Here is a tiny trained network, its code and every weight. The questions are about switching its units off for an input and a target symbol, where a switched-off unit gives its printed mean instead of its output.

import numpy as np


def w(rows, s, z=0):
    codes = np.array(rows[::2]) - 128.0
    scale = np.full(codes.shape[1], s)
    scale[-1] = z or s
    return codes * scale


def norm(h):
    return h / np.sqrt((h * h).mean(-1, keepdims=True) + 1e-5)


def f(y):
    return y / 2 * (1 + np.tanh(0.7978845608 * (y + 0.044715 * y**3)))


def softmax(a):
    e = np.exp(a - a.max(-1, keepdims=True))
    return e / e.sum(-1, keepdims=True)


def log_softmax(a):
    a = a - a.max(-1, keepdims=True)
    return a - np.log(np.exp(a).sum(-1, keepdims=True))


def net(x, mask):
    ids = ['Ψεθλμστ'.index(c) for c in x.split()]
    T = len(ids)
    res = E[ids] + P[:T]
    u = 0
    for l in range(2):
        r = norm(res)
        for j in range(3):
            rows = slice(3 * j, 3 * j + 3)
            q, k, v = (r @ M[l][rows].T for M in (Q, K, V))
            z = softmax(np.where(np.tri(T) > 0, q @ k.T / 3**0.5, -1e9)) @ v
            o = O[l][rows]
            res = res + np.where(mask[u + j], z, o[:, -1]) @ o[:, :-1]
        u += 3
        y = f(norm(res) @ A[l][:, :-1].T + A[l][:, -1])
        res = res + np.where(mask[u : u + 4], y, B[l][:, -1]) @ B[l][:, :-1]
        u += 4
    return log_softmax(norm(res)[-1] @ U[:, :-1].T + U[:, -1])


Q, K, V, O, A, B = {}, {}, {}, {}, {}, {}
E = w([
[156,97,46,143],'Ψ',
[143,152,130,122],'ε',
[124,3,124,73],'θ',
[146,108,184,171],'λ',
[139,130,69,106],'μ',
[150,142,175,126],'σ',
[154,146,84,129],'τ',
],0.024)
P = w([
[140,166,34,3],'0',
[247,192,148,178],'1',
[230,215,203,188],'2',
[207,182,148,198],'3',
[232,124,127,177],'4',
[169,253,155,212],'5',
[236,177,173,156],'6',
[234,169,140,182],'7',
[227,188,164,132],'8',
[234,212,145,116],'9',
],0.0054)
Q[0] = w([
[141,152,52,215],'L0H1',
[247,93,146,132],'L0H1',
[188,127,120,49],'L0H1',
[114,160,139,34],'L0H2',
[94,152,94,102],'L0H2',
[135,169,127,145],'L0H2',
[121,171,100,159],'L0H3',
[138,199,131,98],'L0H3',
[114,170,96,123],'L0H3',
],0.014)
K[0] = w([
[152,155,135,126],'L0H1',
[106,51,131,35],'L0H1',
[127,31,153,50],'L0H1',
[122,180,191,168],'L0H2',
[188,66,150,144],'L0H2',
[79,54,190,10],'L0H2',
[211,155,78,115],'L0H3',
[192,71,127,186],'L0H3',
[159,96,184,118],'L0H3',
],0.012)
V[0] = w([
[66,218,194,28],'L0H1',
[165,199,72,145],'L0H1',
[88,2,127,46],'L0H1',
[38,102,55,135],'L0H2',
[230,162,154,158],'L0H2',
[71,154,139,165],'L0H2',
[114,131,233,210],'L0H3',
[150,218,180,89],'L0H3',
[35,139,167,160],'L0H3',
],0.0075)
O[0] = w([
[108,41,189,59,44],'L0H1',
[179,247,90,133,95],'L0H1',
[54,64,96,246,254],'L0H1',
[78,239,106,6,67],'L0H2',
[100,86,157,236,212],'L0H2',
[208,143,29,94,57],'L0H2',
[164,162,21,170,104],'L0H3',
[83,164,138,91,151],'L0H3',
[72,253,138,72,18],'L0H3',
],0.0066,0.0058)
A[0] = w([
[186,179,184,226,203],'L0N1',
[154,165,69,54,200],'L0N2',
[120,94,254,157,255],'L0N3',
[183,72,94,129,95],'L0N4',
],0.0079,0.0018)
B[0] = w([
[114,106,54,80,254],'L0N1',
[118,173,116,192,123],'L0N2',
[153,168,2,125,214],'L0N3',
[139,222,120,77,165],'L0N4',
],0.0097,0.0078)
Q[1] = w([
[172,55,167,136],'L1H1',
[95,154,174,113],'L1H1',
[162,137,97,166],'L1H1',
[142,98,105,128],'L1H2',
[123,43,13,172],'L1H2',
[108,116,81,117],'L1H2',
[107,201,149,99],'L1H3',
[94,74,185,70],'L1H3',
[250,98,26,229],'L1H3',
],0.014)
K[1] = w([
[143,174,171,107],'L1H1',
[54,90,143,105],'L1H1',
[196,147,101,132],'L1H1',
[123,151,193,105],'L1H2',
[165,153,106,68],'L1H2',
[122,223,170,111],'L1H2',
[155,122,131,197],'L1H3',
[199,184,140,107],'L1H3',
[6,82,239,73],'L1H3',
],0.013)
V[1] = w([
[173,114,91,178],'L1H1',
[152,139,57,145],'L1H1',
[136,180,108,101],'L1H1',
[185,115,94,69],'L1H2',
[154,8,157,104],'L1H2',
[122,122,133,165],'L1H2',
[108,96,197,45],'L1H3',
[76,38,95,127],'L1H3',
[220,125,129,121],'L1H3',
],0.016)
O[1] = w([
[74,143,143,157,241],'L1H1',
[117,71,132,108,251],'L1H1',
[93,104,123,159,147],'L1H1',
[104,105,97,134,204],'L1H2',
[101,156,96,69,98],'L1H2',
[54,101,187,76,121],'L1H2',
[102,108,65,166,98],'L1H3',
[58,10,105,126,215],'L1H3',
[77,187,122,88,145],'L1H3',
],0.012,0.015)
A[1] = w([
[156,144,199,141,255],'L1N1',
[51,2,100,196,203],'L1N2',
[116,165,99,230,111],'L1N3',
[133,24,195,42,109],'L1N4',
],0.01,0.0048)
B[1] = w([
[2,55,137,163,138],'L1N1',
[191,118,192,71,255],'L1N2',
[142,81,108,60,141],'L1N3',
[201,156,114,109,158],'L1N4',
],0.0091,0.02)
U = w([
[1,161,201,164,159],'Ψ',
[113,177,22,143,176],'ε',
[76,137,122,113,42],'θ',
[158,136,242,40,124],'λ',
[242,117,125,179,54],'μ',
[21,149,89,17,119],'σ',
[143,206,190,203,253],'τ',
],0.0095,0.0043)

Each question gives the input, a string of symbols that net reads in full, and the target symbol t.
The units are the heads (3 rows each of Q, K, V and O) and the neurons (one row each of A and B). Each row of codes is followed by its name. A weight is (code - 128) times the scale printed after its matrix; where a second scale follows, it is the last column's (O, A, B and U).
mask holds one flag per unit, layer by layer, with each layer's heads first. A switched-off unit (its flag False) gives its mean, the last column of its rows in O or B, instead of its output. The means were averaged over made-up inputs and are rounded, as every weight is.
A unit's drop is (log p(t) with every unit on - log p(t) with that unit switched off) / (log p(t) with every unit on - log p(t) with every unit switched off).
The circuit of an input: a set's keep is (log p(t) with only the set's units on - log p(t) with every unit switched off) / (log p(t) with every unit on - log p(t) with every unit switched off). Starting from the 12 units with the biggest drops (on a tie, the unit counted first), units are removed one at a time, each time the one whose removal leaves the highest keep (on an exact tie, the one counted first), for as long as the keep stays at least 0.8.
circuit, biggest first: the units of the circuit, biggest drop first
most important unit: the unit with the biggest drop
top k neurons: the k neurons with the biggest drops, biggest first
k most important neurons of layer l: the k neurons of layer l with the biggest drops, biggest first
input τ τ μ ε, target τ: circuit, biggest first -> (L0H1; L1H3; L1N2; L1H2)
input Ψ τ ε λ λ μ τ, target Ψ: most important unit -> L1H3
input ε λ ε ε, target ε: circuit, biggest first -> (L0H1; L1H3; L0H3; L1N2)
input μ τ σ μ λ μ, target μ: 2 most important neurons of layer 0 -> (L0N3; L0N2)
input μ ε σ ε, target μ: top 3 neurons -> (L0N2; L0N1; L0N3)
input ε μ ε λ τ σ τ, target ε: circuit, biggest first -> (L0H1; L1H3; L0H3; L1N2)
input Ψ λ σ, target Ψ: circuit, biggest first -> (L1H3; L0H1; L1N1; L1N2)
input ε Ψ μ μ λ Ψ σ τ, target ε: circuit, biggest first -> (L0H1; L1H3; L1N2)
input τ σ ε Ψ σ μ λ τ σ, target τ: top 3 neurons -> (L0N2; L0N3; L1N2)
input λ ε σ σ, target λ: circuit, biggest first -> (L1H3; L0H3)
input μ τ τ, target μ: top 2 neurons -> (L0N2; L0N1)
input μ σ Ψ Ψ Ψ, target μ: circuit, biggest first -> (L0H2; L0H1; L1H3; L1H2)
input Ψ μ λ Ψ ε λ ε λ, target Ψ: 2 most important neurons of layer 0 -> (L0N2; L0N1)
input τ ε μ, target τ: most important unit -> L0H1
input ε λ λ τ μ, target ε: circuit, biggest first -> (L0H1; L1H3; L0H3)
input λ τ λ λ τ Ψ λ μ τ λ, target λ: top 2 neurons -> (L0N1; L0N3)
input ε λ ε λ λ, target ε: top 2 neurons -> (L0N1; L1N2)
input μ μ λ τ, target μ: top 2 neurons -> (L0N3; L0N2)
input ε λ λ, target ε: circuit, biggest first -> (L0H1; L1H3; L1N2; L0N3)
input τ λ τ, target τ: top 2 neurons -> (L0N2; L0N3)
input μ λ σ Ψ Ψ μ λ λ λ, target μ: most important unit -> L0N3
input Ψ μ ε, target Ψ: top 3 neurons -> (L0N2; L1N1; L1N2)
input σ ε τ Ψ, target σ: 2 most important neurons of layer 0 -> (L0N3; L0N1)
input μ σ λ μ λ λ σ τ ε, target μ: top 3 neurons -> (L0N2; L0N3; L0N1)
input Ψ Ψ λ μ ε τ λ μ, target Ψ: top 2 neurons -> (L0N1; L1N1)
input λ ε λ ε σ μ, target λ: 2 most important neurons of layer 0 -> (L0N1; L0N3)
